Below is a small trained network, with its code and all its weights. Each question gives an input and a class and asks what happens when units are switched off, that is, made to give their printed mean instead of their output.

import numpy as np


def w(rows, s, z=0):
    codes = np.array(rows[::2]) - 128.0
    scale = np.full(codes.shape[1], s)
    scale[-1] = z or s
    return codes * scale


def norm(h):
    return h / np.sqrt((h * h).mean(-1, keepdims=True) + 1e-5)


def f(y):
    return np.maximum(y, 0)


def log_softmax(a):
    a = a - a.max(-1, keepdims=True)
    return a - np.log(np.exp(a).sum(-1, keepdims=True))


def net(x, mask):
    res = np.array(x, float).reshape(1, 7) / 4 @ E
    u = 0
    for l in range(4):
        y = f(norm(res) @ A[l][:, :-1].T + A[l][:, -1])
        res = res + np.where(mask[u : u + 7], y, B[l][:, -1]) @ B[l][:, :-1]
        u += 7
    return log_softmax(norm(res)[-1] @ U[:, :-1].T + U[:, -1])


A, B = {}, {}
E = w([
[84,115,59,132,165,131,116,178,66],'x0',
[102,81,139,227,146,127,127,166,97],'x1',
[117,99,99,96,217,173,151,205,232],'x2',
[144,171,36,89,102,85,84,48,84],'x3',
[103,162,147,60,125,139,169,152,2],'x4',
[178,85,158,48,168,199,66,117,75],'x5',
[70,149,142,155,133,166,134,133,198],'x6',
],0.0068)
A[0] = w([
[94,161,47,96,176,133,68,83,102,105],'L0N0',
[103,218,149,135,122,76,91,143,76,14],'L0N1',
[70,135,120,128,126,165,98,135,66,48],'L0N2',
[105,147,99,41,120,69,204,129,171,31],'L0N3',
[1,110,112,120,106,220,103,87,84,126],'L0N4',
[155,113,114,129,202,172,67,196,136,200],'L0N5',
[170,69,141,54,104,174,205,97,143,4],'L0N6',
],0.0065,0.0036)
B[0] = w([
[97,142,163,182,90,103,84,139,116,216],'L0N0',
[109,139,113,119,125,122,149,161,57,169],'L0N1',
[103,120,54,162,84,120,54,152,121,165],'L0N2',
[175,209,1,133,97,143,157,163,161,185],'L0N3',
[109,142,104,185,84,131,59,208,102,202],'L0N4',
[34,113,138,82,139,104,138,63,162,252],'L0N5',
[127,153,209,113,85,199,81,136,138,168],'L0N6',
],0.0084,0.0044)
A[1] = w([
[157,179,123,45,65,253,62,191,130,146],'L1N0',
[144,123,116,150,104,143,166,27,121,187],'L1N1',
[106,100,218,202,76,102,207,153,143,4],'L1N2',
[68,89,114,117,184,138,128,97,18,109],'L1N3',
[243,181,228,58,188,252,125,183,108,91],'L1N4',
[106,27,94,89,196,136,78,243,79,50],'L1N5',
[146,160,175,190,107,128,164,166,132,28],'L1N6',
],0.0062,0.0031)
B[1] = w([
[54,76,160,123,60,51,163,91,180,253],'L1N0',
[167,144,124,203,181,104,49,164,164,185],'L1N1',
[194,2,172,189,99,130,191,229,134,180],'L1N2',
[120,162,122,110,181,130,84,141,11,200],'L1N3',
[20,108,149,55,50,65,187,51,151,217],'L1N4',
[120,131,136,128,193,190,117,28,130,196],'L1N5',
[177,86,143,168,104,114,131,158,135,152],'L1N6',
],0.0073,0.0048)
A[2] = w([
[177,179,75,111,93,74,3,78,169,106],'L2N0',
[171,245,35,97,83,148,216,125,159,3],'L2N1',
[156,222,48,100,27,83,175,232,58,233],'L2N2',
[134,67,75,131,150,140,158,158,68,94],'L2N3',
[190,83,171,196,46,172,182,172,116,67],'L2N4',
[183,102,136,71,245,205,107,99,43,85],'L2N5',
[223,75,186,202,90,142,194,185,119,17],'L2N6',
],0.0065,0.0032)
B[2] = w([
[222,76,89,201,107,205,143,83,132,207],'L2N0',
[157,176,59,121,91,190,215,157,112,173],'L2N1',
[171,177,146,144,123,143,151,140,188,255],'L2N2',
[202,163,210,124,69,115,132,91,110,147],'L2N3',
[218,81,175,186,155,52,218,142,103,170],'L2N4',
[103,180,194,124,254,115,217,68,54,155],'L2N5',
[164,115,206,226,197,35,145,183,131,171],'L2N6',
],0.0094,0.007)
A[3] = w([
[196,216,164,171,61,113,55,170,82,195],'L3N0',
[45,129,94,137,142,222,70,119,44,5],'L3N1',
[181,170,39,146,46,128,163,162,152,158],'L3N2',
[127,70,190,2,20,120,151,99,128,14],'L3N3',
[181,104,54,178,110,141,159,169,102,144],'L3N4',
[190,237,96,99,77,143,163,195,47,80],'L3N5',
[133,227,198,147,73,53,142,74,89,53],'L3N6',
],0.0072,0.0026)
B[3] = w([
[62,79,113,127,186,81,21,203,172,255],'L3N0',
[94,148,121,132,130,208,146,130,86,175],'L3N1',
[161,122,164,75,185,201,203,68,74,252],'L3N2',
[101,126,217,19,2,15,116,58,174,209],'L3N3',
[192,161,183,62,109,150,120,90,113,215],'L3N4',
[132,218,83,63,74,73,125,205,121,226],'L3N5',
[101,85,94,64,127,39,135,209,127,212],'L3N6',
],0.0084,0.0063)
U = w([
[17,126,65,193,103,224,38,132,102,3],'0',
[32,106,201,88,234,185,148,35,52,52],'1',
[54,77,231,36,12,46,148,65,199,122],'2',
[209,219,65,95,57,174,201,118,184,203],'3',
[223,92,85,213,102,180,49,29,174,176],'4',
[182,70,227,238,123,44,192,184,169,179],'5',
[30,57,115,154,182,171,173,152,246,130],'6',
[110,199,87,95,72,63,49,204,63,164],'7',
],0.011,0.0031)

Each question gives the input, the list of numbers given to net, and the class t.
The units are the neurons (one row each of A and B). Each row of codes is followed by its name. A weight is (code - 128) times the scale printed after its matrix; where a second scale follows, it is the last column's (A, B and U).
mask holds one flag per neuron, layer by layer. A switched-off neuron (its flag False) gives its mean, the last column of its row in B, instead of its output. The means were averaged over made-up inputs and are rounded, as every weight is.
A unit's drop is (log p(t) with every unit on - log p(t) with that unit switched off) / (log p(t) with every unit on - log p(t) with every unit switched off).
The circuit of an input: a set's keep is (log p(t) with only the set's units on - log p(t) with every unit switched off) / (log p(t) with every unit on - log p(t) with every unit switched off). Starting from the 12 units with the biggest drops (on a tie, the unit counted first), units are removed one at a time, each time the one whose removal leaves the highest keep (on an exact tie, the one counted first), for as long as the keep stays at least 0.8.
circuit, biggest first: the units of the circuit, biggest drop first
unit that matters most: the unit with the biggest drop
k most important neurons: the k neurons with the biggest drops, biggest first
top k neurons in layer l: the k neurons of layer l with the biggest drops, biggest first
drop of u: that unit's drop, to one decimal
input [-1,2,8,-5,6,1,-3], class 1: unit that matters most : L0N5
input [2,-8,-5,-7,3,-6,-8], class 3: circuit, biggest first : [L0N3; L2N2]
input [-4,-4,5,-3,0,-3,4], class 3: circuit, biggest first : [L0N3; L3N0]
input [7,6,6,3,6,-1,-2], class 1: 2 most important neurons : [L1N5; L2N5]
input [-3,-6,-2,4,5,1,6], class 3: 2 most important neurons : [L0N3; L1N4]
input [-1,-4,7,6,-3,4,5], class 4: 2 most important neurons : [L2N0; L1N4]
input [-4,2,7,-1,-1,0,-1], class 6: 3 most important neurons : [L1N4; L1N0; L3N3]
input [7,8,-1,-2,5,-2,-3], class 1: 4 most important neurons : [L1N5; L2N5; L0N3; L0N0]
input [1,-1,-4,5,2,-4,4], class 7: 4 most important neurons : [L3N0; L0N1; L0N0; L3N6]
input [-6,-2,7,-4,5,-5,-3], class 3: 2 most important neurons : [L0N3; L2N1]
input [5,-6,-8,5,-3,0,3], class 4: top 2 neurons in layer 3 : [L3N2; L3N3]
input [6,2,-6,7,-5,-6,1], class 4: 2 most important neurons : [L2N0; L3N2]
input [3,-2,-4,6,-5,-6,1], class 4: 2 most important neurons : [L2N0; L1N1]
input [1,5,-2,-2,1,5,8], class 0: unit that matters most : L0N4
input [-4,4,-6,-4,7,4,6], class 5: top 2 neurons in layer 1 : [L1N2; L1N6]
input [4,2,7,6,8,1,0], class 1: top 2 neurons in layer 3 : [L3N1; L3N0]
input [-3,-4,-2,7,0,0,1], class 3: top 2 neurons in layer 0 : [L0N3; L0N5]
input [6,-3,-5,0,0,-8,5], class 3: top 2 neurons in layer 1 : [L1N3; L1N0]
input [4,4,1,-8,-3,1,-4], class 1: top 2 neurons in layer 0 : [L0N5; L0N0]
input [4,3,4,8,-5,8,-4], class 1: unit that matters most : L2N5
input [7,-6,2,5,-4,3,-4], class 4: 2 most important neurons : [L2N0; L0N0]
input [-8,-2,5,-4,-2,-3,2], class 5: drop of L1N6 : 0.0
input [-8,-7,3,8,-1,0,3], class 3: drop of L0N3 : 0.6
input [-8,-1,-4,-4,-7,3,-4], class 5: drop of L2N6 : 0.1
input [7,-4,-8,8,-8,-3,-3], class 4: drop of L2N0 : 1.3
